Below are the code and all the weights of a small trained network. Each question names an input and a target symbol and asks about switching units off, where a switched-off unit gives its printed mean instead of its output.

import numpy as np


def w(rows, s, z=0):
    codes = np.array(rows[::2]) - 128.0
    scale = np.full(codes.shape[1], s)
    scale[-1] = z or s
    return codes * scale


def f(y):
    return y / 2 * (1 + np.tanh(0.7978845608 * (y + 0.044715 * y**3)))


def softmax(a):
    e = np.exp(a - a.max(-1, keepdims=True))
    return e / e.sum(-1, keepdims=True)


def log_softmax(a):
    a = a - a.max(-1, keepdims=True)
    return a - np.log(np.exp(a).sum(-1, keepdims=True))


def net(x, mask):
    ids = ['βδζθλμστ'.index(c) for c in x.split()]
    T = len(ids)
    res = E[ids] + P[:T]
    q, k, v = (res @ M[0].T for M in (Q, K, V))
    z = softmax(np.where(np.tri(T) > 0, q @ k.T / 2**0.5, -1e9)) @ v
    res = res + np.where(mask[0], z, O[0][:, -1]) @ O[0][:, :-1]
    y = f(res @ A[0][:, :-1].T + A[0][:, -1])
    res = res + np.where(mask[1:9], y, B[0][:, -1]) @ B[0][:, :-1]
    return log_softmax(res[-1] @ U[:, :-1].T + U[:, -1])


Q, K, V, O, A, B = {}, {}, {}, {}, {}, {}
E = w([
[165,120,121,149],'β',
[178,48,211,91],'δ',
[179,68,54,193],'ζ',
[51,102,60,124],'θ',
[16,161,128,67],'λ',
[230,147,198,140],'μ',
[100,173,196,74],'σ',
[100,254,113,139],'τ',
],0.014)
P = w([
[114,141,120,140],'0',
[107,127,146,182],'1',
[96,126,163,212],'2',
[126,118,111,132],'3',
[126,150,92,91],'4',
[124,121,111,143],'5',
[84,124,180,240],'6',
[122,118,113,140],'7',
[151,149,83,70],'8',
[125,121,111,140],'9',
[88,139,164,244],'10',
[121,123,108,140],'11',
],0.011)
Q[0] = w([
[179,141,95,65],'head 1',
[69,115,209,252],'head 1',
],0.021)
K[0] = w([
[83,127,161,169],'head 1',
[186,140,50,1],'head 1',
],0.023)
V[0] = w([
[242,149,140,185],'head 1',
[168,147,53,253],'head 1',
],0.012)
O[0] = w([
[115,37,230,184,7],'head 1',
[83,141,169,255,167],'head 1',
],0.0097,0.0013)
A[0] = w([
[166,241,253,87,114],'neuron 1',
[189,176,122,199,104],'neuron 2',
[204,52,49,191,2],'neuron 3',
[63,27,115,69,39],'neuron 4',
[167,148,101,76,29],'neuron 5',
[94,102,156,136,84],'neuron 6',
[65,210,225,77,150],'neuron 7',
[172,174,108,155,102],'neuron 8',
],0.012,0.009)
B[0] = w([
[98,228,233,70,254],'neuron 1',
[131,76,56,181,193],'neuron 2',
[234,212,152,48,131],'neuron 3',
[118,182,178,2,164],'neuron 4',
[66,31,125,183,162],'neuron 5',
[91,102,110,76,162],'neuron 6',
[221,97,42,101,220],'neuron 7',
[101,122,155,210,158],'neuron 8',
],0.016,0.0055)
U = w([
[199,18,124,199,109],'β',
[199,2,179,123,252],'δ',
[241,61,121,174,102],'ζ',
[66,95,87,121,154],'θ',
[184,53,88,91,87],'λ',
[168,110,197,189,103],'μ',
[183,110,143,78,32],'σ',
[159,151,88,162,209],'τ',
],0.0074,0.0043)

Each question gives the input, a string of symbols that net reads in full, and the target symbol t.
The units are the heads (2 rows each of Q, K, V and O) and the neurons (one row each of A and B). Each row of codes is followed by its name. A weight is (code - 128) times the scale printed after its matrix; where a second scale follows, it is the last column's (O, A, B and U).
mask holds one flag per unit, heads first, then neurons. A switched-off unit (its flag False) gives its mean, the last column of its rows in O or B, instead of its output. The means were averaged over made-up inputs and are rounded, as every weight is.
A unit's drop is (log p(t) with every unit on - log p(t) with that unit switched off) / (log p(t) with every unit on - log p(t) with every unit switched off).
The circuit of an input: a set's keep is (log p(t) with only the set's units on - log p(t) with every unit switched off) / (log p(t) with every unit on - log p(t) with every unit switched off). Starting from all 9 units, units are removed one at a time, each time the one whose removal leaves the highest keep (on an exact tie, the one counted first), for as long as the keep stays at least 0.8.
circuit, biggest first: the units of the circuit, biggest drop first
unit that matters most: the unit with the biggest drop
k most important neurons: the k neurons with the biggest drops, biggest first
drop when u is switched off: that unit's drop, to one decimal
input θ δ μ θ λ μ μ, target θ: circuit, biggest first : (head 1; neuron 5)
input δ ζ λ σ θ θ θ δ δ θ δ, target σ: circuit, biggest first : (head 1; neuron 4)
input ζ μ θ, target β: circuit, biggest first : (head 1; neuron 1)
input δ θ δ β δ σ λ θ τ, target θ: circuit, biggest first : (head 1; neuron 5)
input σ δ θ δ ζ σ μ, target β: unit that matters most : neuron 2
input μ β δ μ θ, target σ: 2 most important neurons : (neuron 4; neuron 5)
input μ μ θ λ θ δ δ β β σ θ μ, target μ: circuit, biggest first : (neuron 1; neuron 7)
input ζ θ λ, target β: circuit, biggest first : (head 1; neuron 7)
input μ δ μ τ λ θ ζ θ δ θ σ, target σ: circuit, biggest first : (neuron 1; head 1)
input μ θ σ θ β ζ, target ζ: 4 most important neurons : (neuron 3; neuron 1; neuron 2; neuron 4)
input δ θ μ, target σ: 2 most important neurons : (neuron 1; neuron 5)
input λ θ β θ δ δ θ μ μ, target μ: 2 most important neurons : (neuron 1; neuron 8)
input θ μ δ θ ζ θ θ β, target β: 2 most important neurons : (neuron 1; neuron 2)
input θ δ μ μ ζ, target δ: most important neuron : (neuron 6)
input θ β θ δ θ σ, target σ: 3 most important neurons : (neuron 1; neuron 2; neuron 7)
input θ μ μ μ σ θ θ θ θ τ θ λ, target λ: drop when neuron 8 is switched off : 0.1
input θ θ ζ θ τ, target β: drop when neuron 2 is switched off : 0.4
input σ θ λ θ θ θ θ μ τ δ ζ, target ζ: drop when neuron 3 is switched off : 1.0
